Below is a small trained network, with its code and all its weights. Each question gives an input and a class and asks what happens when units are switched off, that is, made to give their printed mean instead of their output.

import numpy as np


def w(rows, s, z=0):
    codes = np.array(rows[::2]) - 128.0
    scale = np.full(codes.shape[1], s)
    scale[-1] = z or s
    return codes * scale


def f(y):
    return np.maximum(y, 0)


def log_softmax(a):
    a = a - a.max(-1, keepdims=True)
    return a - np.log(np.exp(a).sum(-1, keepdims=True))


def net(x, mask):
    res = np.array(x, float).reshape(1, 5) / 4 @ E
    y = f(res @ A[0][:, :-1].T + A[0][:, -1])
    res = res + np.where(mask, y, B[0][:, -1]) @ B[0][:, :-1]
    return log_softmax(res[-1] @ U[:, :-1].T + U[:, -1])


A, B = {}, {}
E = w([
[95,118,2,192,160,120,218,144,79],'x0',
[126,125,136,127,127,130,133,125,128],'x1',
[187,58,131,214,62,175,110,94,137],'x2',
[139,62,141,143,201,44,123,2,149],'x3',
[129,127,133,129,131,129,127,130,119],'x4',
],0.0087)
A[0] = w([
[144,101,88,217,83,207,180,172,111,99],'N1',
[122,111,48,197,74,192,142,138,101,102],'N2',
[150,42,105,199,202,78,146,45,147,4],'N3',
[93,227,171,42,59,188,113,245,117,18],'N4',
[236,11,139,180,49,177,80,59,139,61],'N5',
[122,222,133,51,53,178,98,229,100,67],'N6',
[135,101,56,207,89,224,154,159,119,111],'N7',
[123,117,187,45,206,23,53,32,180,138],'N8',
[57,120,28,163,200,66,213,112,72,7],'N9',
[81,111,43,141,206,77,203,124,76,4],'N10',
[106,111,46,191,35,227,191,177,80,120],'N11',
[213,160,189,121,59,183,63,148,168,25],'N12',
[11,252,69,38,189,97,184,194,67,4],'N13',
[106,135,204,40,226,18,61,56,196,138],'N14',
[116,138,52,214,49,190,123,154,102,111],'N15',
[70,122,30,181,249,46,253,129,46,227],'N16',
[82,172,223,38,234,19,58,59,173,149],'N17',
[229,133,240,64,27,191,29,120,168,165],'N18',
[67,206,113,65,191,94,186,196,127,205],'N19',
[157,34,100,190,187,50,139,28,112,16],'N20',
[64,213,81,39,215,141,183,183,128,232],'N21',
[149,5,125,216,202,43,147,46,170,148],'N22',
[82,140,155,1,223,78,64,80,158,118],'N23',
],0.0037,0.0045)
B[0] = w([
[171,109,98,87,142,104,189,166,110,165],'N1',
[179,103,98,98,125,115,164,155,106,162],'N2',
[157,227,206,218,34,212,149,199,230,162],'N3',
[37,103,144,146,216,82,35,43,143,178],'N4',
[69,150,177,169,168,125,59,87,182,179],'N5',
[56,132,155,168,175,107,57,66,157,181],'N6',
[166,101,104,94,144,113,174,169,99,169],'N7',
[157,70,82,84,144,72,155,142,86,204],'N8',
[34,134,175,139,188,81,30,50,173,175],'N9',
[52,102,147,163,200,92,42,51,151,164],'N10',
[172,102,101,85,126,123,166,157,99,186],'N11',
[158,179,174,174,50,198,166,211,171,161],'N12',
[164,254,235,245,14,237,177,227,243,184],'N13',
[162,68,75,77,126,56,167,141,68,206],'N14',
[167,92,86,97,126,119,185,163,95,168],'N15',
[142,189,179,177,48,203,157,185,185,255],'N16',
[160,67,67,74,114,78,178,143,58,212],'N17',
[74,179,185,187,150,145,82,92,197,228],'N18',
[73,135,161,142,152,118,68,75,169,211],'N19',
[130,241,227,220,43,215,117,173,230,171],'N20',
[74,128,151,149,173,97,65,69,148,226],'N21',
[68,142,153,156,162,119,72,92,159,210],'N22',
[157,78,70,95,114,92,155,141,75,184],'N23',
],0.0062,0.008)
U = w([
[81,115,136,137,230,97,68,37,139,1],'0',
[140,177,154,154,23,204,149,194,159,237],'1',
[214,51,18,72,132,96,205,164,7,225],'2',
],0.012,0.00049)

Each question gives the input, the list of numbers given to net, and the class t.
The units are the neurons (one row each of A and B). Each row of codes is followed by its name. A weight is (code - 128) times the scale printed after its matrix; where a second scale follows, it is the last column's (A, B and U).
mask holds one flag per neuron, in row order. A switched-off neuron (its flag False) gives its mean, the last column of its row in B, instead of its output. The means were averaged over made-up inputs and are rounded, as every weight is.
A unit's drop is (log p(t) with every unit on - log p(t) with that unit switched off) / (log p(t) with every unit on - log p(t) with every unit switched off).
The circuit of an input: a set's keep is (log p(t) with only the set's units on - log p(t) with every unit switched off) / (log p(t) with every unit on - log p(t) with every unit switched off). Starting from the 12 units with the biggest drops (on a tie, the unit counted first), units are removed one at a time, each time the one whose removal leaves the highest keep (on an exact tie, the one counted first), for as long as the keep stays at least 0.8.
circuit, biggest first: the units of the circuit, biggest drop first
most important unit: the unit with the biggest drop
k most important neurons: the k neurons with the biggest drops, biggest first
drop when u is switched off: that unit's drop, to one decimal
input [6,-7,-3,-1,8], class 1: circuit, biggest first => (N16)
input [-3,8,0,-5,-4], class 0: circuit, biggest first => (N16 N4)
input [6,6,-1,0,2], class 1: 3 most important neurons => (N16 N4 N6)
input [-8,0,-1,-1,-6], class 0: 2 most important neurons => (N18 N16)
input [0,-7,-3,-5,-5], class 0: 2 most important neurons => (N4 N16)
input [6,-4,-5,-1,7], class 1: 2 most important neurons => (N13 N16)
input [8,-4,8,8,1], class 1: 2 most important neurons => (N3 N20)
input [2,0,-6,0,4], class 1: 3 most important neurons => (N13 N16 N4)
input [8,6,5,0,-2], class 2: 2 most important neurons => (N13 N18)
input [0,4,-4,-4,-1], class 0: drop when N13 is switched off => -0.1
input [2,0,2,2,6], class 1: drop when N21 is switched off => 0.2
input [-5,1,-7,-4,3], class 0: drop when N17 is switched off => 0.0
input [-1,-4,-2,1,-5], class 2: drop when N22 is switched off => 0.1
input [-4,-5,-2,-6,7], class 0: most important unit => N4
